Below is a small trained network, with its code and all its weights. Each question gives an input and a class and asks what happens when units are switched off, that is, made to give their printed mean instead of their output.

import numpy as np


def w(rows, s, z=0):
    codes = np.array(rows[::2]) - 128.0
    scale = np.full(codes.shape[1], s)
    scale[-1] = z or s
    return codes * scale


def norm(h):
    return h / np.sqrt((h * h).mean(-1, keepdims=True) + 1e-5)


def f(y):
    return y / 2 * (1 + np.tanh(0.7978845608 * (y + 0.044715 * y**3)))


def log_softmax(a):
    a = a - a.max(-1, keepdims=True)
    return a - np.log(np.exp(a).sum(-1, keepdims=True))


def net(x, mask):
    res = np.array(x, float).reshape(1, 2) / 4 @ E
    u = 0
    for l in range(3):
        y = f(norm(res) @ A[l][:, :-1].T + A[l][:, -1])
        res = res + np.where(mask[u : u + 10], y, B[l][:, -1]) @ B[l][:, :-1]
        u += 10
    return log_softmax(norm(res)[-1] @ U[:, :-1].T + U[:, -1])


A, B = {}, {}
E = w([
[252,146,36],'x0',
[87,89,50],'x1',
],0.0032)
A[0] = w([
[70,123,36,170],'L0N0',
[25,90,1,167],'L0N1',
[118,102,85,79],'L0N2',
[125,129,33,65],'L0N3',
[241,88,159,181],'L0N4',
[93,141,220,95],'L0N5',
[88,239,98,180],'L0N6',
[250,47,176,124],'L0N7',
[239,199,118,64],'L0N8',
[165,197,134,254],'L0N9',
],0.0061,0.00073)
B[0] = w([
[151,44,82,193],'L0N0',
[78,2,14,252],'L0N1',
[123,90,141,144],'L0N2',
[181,72,209,190],'L0N3',
[131,184,93,197],'L0N4',
[250,149,222,176],'L0N5',
[153,116,122,134],'L0N6',
[104,176,112,181],'L0N7',
[75,237,152,235],'L0N8',
[160,120,56,170],'L0N9',
],0.0088,0.003)
A[1] = w([
[134,117,146,124],'L1N0',
[181,104,176,128],'L1N1',
[44,207,134,117],'L1N2',
[50,135,160,126],'L1N3',
[95,65,68,124],'L1N4',
[89,164,120,103],'L1N5',
[181,169,54,27],'L1N6',
[99,2,162,250],'L1N7',
[150,113,139,126],'L1N8',
[180,94,128,154],'L1N9',
],0.0093,0.0011)
B[1] = w([
[123,114,132,126],'L1N0',
[80,82,155,145],'L1N1',
[186,110,65,169],'L1N2',
[197,107,140,121],'L1N3',
[11,190,135,230],'L1N4',
[153,133,109,135],'L1N5',
[145,152,203,187],'L1N6',
[241,101,20,253],'L1N7',
[113,118,131,130],'L1N8',
[98,119,121,147],'L1N9',
],0.012,0.0045)
A[2] = w([
[134,129,162,4],'L2N0',
[132,211,73,227],'L2N1',
[132,40,103,28],'L2N2',
[141,157,148,126],'L2N3',
[110,138,136,40],'L2N4',
[235,194,38,136],'L2N5',
[74,184,190,208],'L2N6',
[138,141,159,32],'L2N7',
[154,146,244,69],'L2N8',
[111,125,86,185],'L2N9',
],0.011,0.0013)
B[2] = w([
[136,144,116,124],'L2N0',
[32,133,143,213],'L2N1',
[185,115,190,165],'L2N2',
[90,129,135,143],'L2N3',
[128,108,117,120],'L2N4',
[111,140,247,253],'L2N5',
[175,14,162,169],'L2N6',
[118,156,126,130],'L2N7',
[143,234,40,191],'L2N8',
[131,190,95,158],'L2N9',
],0.014,0.0073)
U = w([
[63,24,180,88],'0',
[223,36,204,126],'1',
[117,114,131,2],'2',
[124,23,9,171],'3',
[65,193,251,181],'4',
[190,211,86,184],'5',
[20,141,80,132],'6',
],0.014,0.0076)

Each question gives the input, the list of numbers given to net, and the class t.
The units are the neurons (one row each of A and B). Each row of codes is followed by its name. A weight is (code - 128) times the scale printed after its matrix; where a second scale follows, it is the last column's (A, B and U).
mask holds one flag per neuron, layer by layer. A switched-off neuron (its flag False) gives its mean, the last column of its row in B, instead of its output. The means were averaged over made-up inputs and are rounded, as every weight is.
A unit's drop is (log p(t) with every unit on - log p(t) with that unit switched off) / (log p(t) with every unit on - log p(t) with every unit switched off).
The circuit of an input: a set's keep is (log p(t) with only the set's units on - log p(t) with every unit switched off) / (log p(t) with every unit on - log p(t) with every unit switched off). Starting from the 12 units with the biggest drops (on a tie, the unit counted first), units are removed one at a time, each time the one whose removal leaves the highest keep (on an exact tie, the one counted first), for as long as the keep stays at least 0.8.
units of the circuit, in order: the units of the circuit, biggest drop first
unit that matters most: the unit with the biggest drop
k most important neurons: the k neurons with the biggest drops, biggest first
top k neurons in layer l: the k neurons of layer l with the biggest drops, biggest first
drop when u is switched off: that unit's drop, to one decimal
input [8,4], class 0: unit that matters most -> L0N5
input [6,4], class 6: units of the circuit, in order -> L0N5, L2N5, L1N7
input [5,2], class 0: 2 most important neurons -> L0N5, L2N6
input [-8,-2], class 5: 4 most important neurons -> L0N1, L0N5, L2N8, L0N0
input [8,6], class 6: top 3 neurons in layer 1 -> L1N4, L1N7, L1N2
input [-6,-1], class 5: 3 most important neurons -> L0N1, L0N5, L0N0
input [-5,-5], class 5: 3 most important neurons -> L2N8, L0N1, L2N5
input [7,5], class 6: units of the circuit, in order -> L1N4, L2N5, L1N7, L0N5
input [-6,-7], class 5: 2 most important neurons -> L2N8, L2N5
input [8,5], class 0: 2 most important neurons -> L1N7, L1N6
input [2,2], class 6: 3 most important neurons -> L1N4, L0N5, L0N1
input [6,3], class 0: 3 most important neurons -> L0N5, L2N6, L1N7
input [-8,-1], class 1: 3 most important neurons -> L0N8, L1N4, L0N4
input [7,6], class 6: 3 most important neurons -> L1N4, L0N5, L2N5
input [-6,5], class 3: top 2 neurons in layer 0 -> L0N1, L0N8
input [4,3], class 6: units of the circuit, in order -> L0N5
input [6,5], class 6: 3 most important neurons -> L1N4, L0N5, L2N5
input [-3,3], class 3: top 2 neurons in layer 1 -> L1N4, L1N7
input [5,3], class 0: top 2 neurons in layer 0 -> L0N5, L0N8
input [-6,3], class 1: unit that matters most -> L1N7
input [-7,6], class 3: 2 most important neurons -> L0N1, L1N4
input [7,8], class 6: top 2 neurons in layer 1 -> L1N4, L1N1
input [3,6], class 3: drop when L1N4 is switched off -> 0.1
